Below is a small trained network, with its code and all its weights. Each question gives an input and a class and asks what happens when units are switched off, that is, made to give their printed mean instead of their output.

import numpy as np


def w(rows, s, z=0):
    codes = np.array(rows[::2]) - 128.0
    scale = np.full(codes.shape[1], s)
    scale[-1] = z or s
    return codes * scale


def f(y):
    return y / 2 * (1 + np.tanh(0.7978845608 * (y + 0.044715 * y**3)))


def log_softmax(a):
    a = a - a.max(-1, keepdims=True)
    return a - np.log(np.exp(a).sum(-1, keepdims=True))


def net(x, mask):
    res = np.array(x, float).reshape(1, 7) / 4 @ E
    y = f(res @ A[0][:, :-1].T + A[0][:, -1])
    res = res + np.where(mask, y, B[0][:, -1]) @ B[0][:, :-1]
    return log_softmax(res[-1] @ U[:, :-1].T + U[:, -1])


A, B = {}, {}
E = w([
[65,58,164,1,118,101],'x0',
[251,139,234,85,108,165],'x1',
[129,128,127,126,126,125],'x2',
[45,56,212,198,154,223],'x3',
[183,21,131,165,223,31],'x4',
[130,128,127,123,133,135],'x5',
[75,244,183,112,206,72],'x6',
],0.0059)
A[0] = w([
[126,210,190,101,218,101,112],'neuron 0',
[86,135,71,176,134,115,110],'neuron 1',
[192,145,50,84,89,34,63],'neuron 2',
[138,83,159,177,156,42,209],'neuron 3',
[202,132,214,124,106,128,54],'neuron 4',
[90,203,169,113,201,120,159],'neuron 5',
[175,60,92,138,46,159,98],'neuron 6',
[177,162,94,201,158,158,72],'neuron 7',
[197,171,128,227,134,140,97],'neuron 8',
[168,136,114,206,94,130,132],'neuron 9',
[85,96,176,163,126,168,152],'neuron 10',
[64,111,162,164,159,188,140],'neuron 11',
[102,94,142,40,165,155,190],'neuron 12',
[109,187,162,109,198,111,91],'neuron 13',
[150,155,116,207,153,142,254],'neuron 14',
[157,68,81,77,85,165,128],'neuron 15',
[148,199,53,54,77,92,114],'neuron 16',
[49,131,47,143,168,137,106],'neuron 17',
[102,60,140,23,135,112,99],'neuron 18',
[99,185,168,117,188,106,65],'neuron 19',
[171,133,127,93,181,160,206],'neuron 20',
[52,182,122,120,2,213,72],'neuron 21',
[177,74,117,128,101,195,244],'neuron 22',
[79,93,174,173,116,161,85],'neuron 23',
[145,84,133,148,172,77,75],'neuron 24',
[88,182,123,100,52,167,68],'neuron 25',
[176,146,172,101,154,141,53],'neuron 26',
[150,80,136,148,192,90,65],'neuron 27',
[105,178,170,123,161,95,74],'neuron 28',
[172,161,56,66,118,105,58],'neuron 29',
[191,149,201,122,115,138,75],'neuron 30',
[110,148,153,150,117,118,251],'neuron 31',
[169,156,99,202,138,145,133],'neuron 32',
[87,75,174,36,89,69,71],'neuron 33',
[158,160,112,205,137,142,64],'neuron 34',
[123,89,90,141,213,96,73],'neuron 35',
[170,155,78,123,133,108,91],'neuron 36',
[173,75,97,154,206,122,134],'neuron 37',
[91,103,152,160,160,176,60],'neuron 38',
[52,121,63,167,108,83,81],'neuron 39',
[91,83,210,180,160,199,66],'neuron 40',
[60,129,47,159,134,96,97],'neuron 41',
[187,134,205,120,126,144,131],'neuron 42',
[160,55,122,151,192,86,75],'neuron 43',
[156,76,153,139,181,78,91],'neuron 44',
],0.0089,0.0076)
B[0] = w([
[103,41,19,177,123,145,193],'neuron 0',
[132,100,162,67,114,139,157],'neuron 1',
[175,80,213,206,215,82,186],'neuron 2',
[129,194,120,141,49,130,224],'neuron 3',
[214,47,175,30,98,206,153],'neuron 4',
[100,50,31,186,73,120,204],'neuron 5',
[69,33,19,229,137,164,178],'neuron 6',
[30,143,158,73,234,187,152],'neuron 7',
[29,133,138,56,182,155,177],'neuron 8',
[65,127,100,91,151,123,167],'neuron 9',
[167,145,148,148,166,47,182],'neuron 10',
[186,116,167,152,153,45,187],'neuron 11',
[80,189,115,91,133,90,209],'neuron 12',
[103,58,85,182,123,160,156],'neuron 13',
[72,148,138,67,93,69,252],'neuron 14',
[73,95,83,166,148,121,178],'neuron 15',
[182,135,172,193,184,64,208],'neuron 16',
[215,63,214,60,47,162,176],'neuron 17',
[54,176,113,75,175,152,184],'neuron 18',
[136,16,43,167,147,210,146],'neuron 19',
[124,122,139,107,76,92,198],'neuron 20',
[175,249,114,207,132,164,217],'neuron 21',
[113,105,86,142,80,77,254],'neuron 22',
[164,114,160,171,193,85,153],'neuron 23',
[165,201,118,152,129,176,144],'neuron 24',
[192,247,106,185,139,196,166],'neuron 25',
[144,53,163,115,125,207,129],'neuron 26',
[180,193,121,190,130,212,146],'neuron 27',
[114,62,84,178,145,171,140],'neuron 28',
[195,93,168,177,248,106,155],'neuron 29',
[150,78,164,95,106,146,153],'neuron 30',
[130,144,116,118,82,83,236],'neuron 31',
[33,149,140,62,168,126,173],'neuron 32',
[25,169,144,90,204,170,176],'neuron 33',
[96,136,129,91,174,151,141],'neuron 34',
[175,172,130,126,105,161,148],'neuron 35',
[99,125,184,155,202,110,141],'neuron 36',
[111,187,100,156,96,141,176],'neuron 37',
[159,119,171,143,225,119,136],'neuron 38',
[216,51,206,35,80,201,163],'neuron 39',
[184,123,201,177,221,63,175],'neuron 40',
[210,49,223,35,78,177,171],'neuron 41',
[162,97,150,34,45,147,178],'neuron 42',
[181,243,81,185,129,201,164],'neuron 43',
[160,255,110,156,96,219,160],'neuron 44',
],0.0062,0.0073)
U = w([
[102,145,113,144,96,79,254],'0',
[156,234,101,198,112,210,90],'1',
[156,106,168,188,220,54,78],'2',
[165,59,165,59,72,199,86],'3',
[83,145,105,138,83,71,191],'4',
[69,38,31,210,121,160,73],'5',
[2,170,127,67,201,146,75],'6',
],0.0093,0.012)

Each question gives the input, the list of numbers given to net, and the class t.
The units are the neurons (one row each of A and B). Each row of codes is followed by its name. A weight is (code - 128) times the scale printed after its matrix; where a second scale follows, it is the last column's (A, B and U).
mask holds one flag per neuron, in row order. A switched-off neuron (its flag False) gives its mean, the last column of its row in B, instead of its output. The means were averaged over made-up inputs and are rounded, as every weight is.
A unit's drop is (log p(t) with every unit on - log p(t) with that unit switched off) / (log p(t) with every unit on - log p(t) with every unit switched off).
The circuit of an input: a set's keep is (log p(t) with only the set's units on - log p(t) with every unit switched off) / (log p(t) with every unit on - log p(t) with every unit switched off). Starting from the 12 units with the biggest drops (on a tie, the unit counted first), units are removed one at a time, each time the one whose removal leaves the highest keep (on an exact tie, the one counted first), for as long as the keep stays at least 0.8.
units of the circuit, in order: the units of the circuit, biggest drop first
unit that matters most: the unit with the biggest drop
top k neurons: the k neurons with the biggest drops, biggest first
input [8,-1,6,-6,5,3,-1], class 6: units of the circuit, in order	[neuron 33; neuron 18]
input [-7,5,-2,-4,8,-1,-3], class 1: top 2 neurons	[neuron 43; neuron 44]
input [6,-1,6,7,-8,-4,-1], class 1: units of the circuit, in order	[neuron 21]
input [-5,-7,-3,0,-5,3,8], class 5: units of the circuit, in order	[neuron 5; neuron 19]
input [-8,5,5,-6,-5,-3,4], class 6: units of the circuit, in order	[neuron 8; neuron 7; neuron 32]
input [0,-7,3,-6,5,1,-4], class 3: units of the circuit, in order	[neuron 41; neuron 39]
input [-6,5,3,-2,7,-6,-2], class 1: units of the circuit, in order	[neuron 43; neuron 44]
input [1,-4,-2,-5,-7,-5,8], class 5: units of the circuit, in order	[neuron 5; neuron 0; neuron 19]
input [-5,-6,-5,5,5,5,3], class 3: top 3 neurons	[neuron 17; neuron 41; neuron 39]
input [-4,-5,4,6,4,2,-4], class 2: units of the circuit, in order	[neuron 40; neuron 11]
input [-1,7,2,-1,5,3,3], class 3: units of the circuit, in order	[neuron 4; neuron 42]
input [-8,5,-3,-3,-3,6,7], class 6: units of the circuit, in order	[neuron 8; neuron 7]
input [8,-1,4,-7,1,-4,8], class 5: units of the circuit, in order	[neuron 0; neuron 5; neuron 19]
input [-5,4,0,8,1,6,-6], class 2: unit that matters most	neuron 40
input [-3,8,-7,-8,1,-1,5], class 2: top 4 neurons	[neuron 2; neuron 16; neuron 29; neuron 36]
input [0,-6,-2,-7,1,-3,-1], class 2: units of the circuit, in order	[neuron 2; neuron 16]
input [-8,8,6,3,-2,-3,-3], class 3: top 3 neurons	[neuron 4; neuron 42; neuron 30]
input [-7,2,-5,2,5,2,-3], class 6: units of the circuit, in order	[neuron 8; neuron 7; neuron 32]
input [-4,-4,2,-2,5,5,6], class 5: units of the circuit, in order	[neuron 0; neuron 5]
input [4,3,2,-7,4,6,-1], class 2: units of the circuit, in order	[neuron 2]
input [-7,5,5,-3,-4,-5,8], class 5: top 2 neurons	[neuron 0; neuron 5]
input [-8,5,5,7,1,2,1], class 6: top 3 neurons	[neuron 8; neuron 7; neuron 32]
input [-4,6,-5,-8,6,-6,-6], class 2: top 2 neurons	[neuron 2; neuron 29]
input [8,0,-5,0,-1,-5,4], class 6: top 2 neurons	[neuron 33; neuron 18]
input [7,-2,-6,-6,-4,5,-8], class 5: top 2 neurons	[neuron 6; neuron 15]
input [-6,2,1,7,0,-2,6], class 2: top 2 neurons	[neuron 40; neuron 11]
input [-8,5,5,-7,7,-4,-2], class 6: top neuron	[neuron 8]
input [3,-3,7,4,-8,2,8], class 1: top 2 neurons	[neuron 21; neuron 25]
input [6,7,0,-2,-7,4,8], class 5: top 2 neurons	[neuron 0; neuron 5]
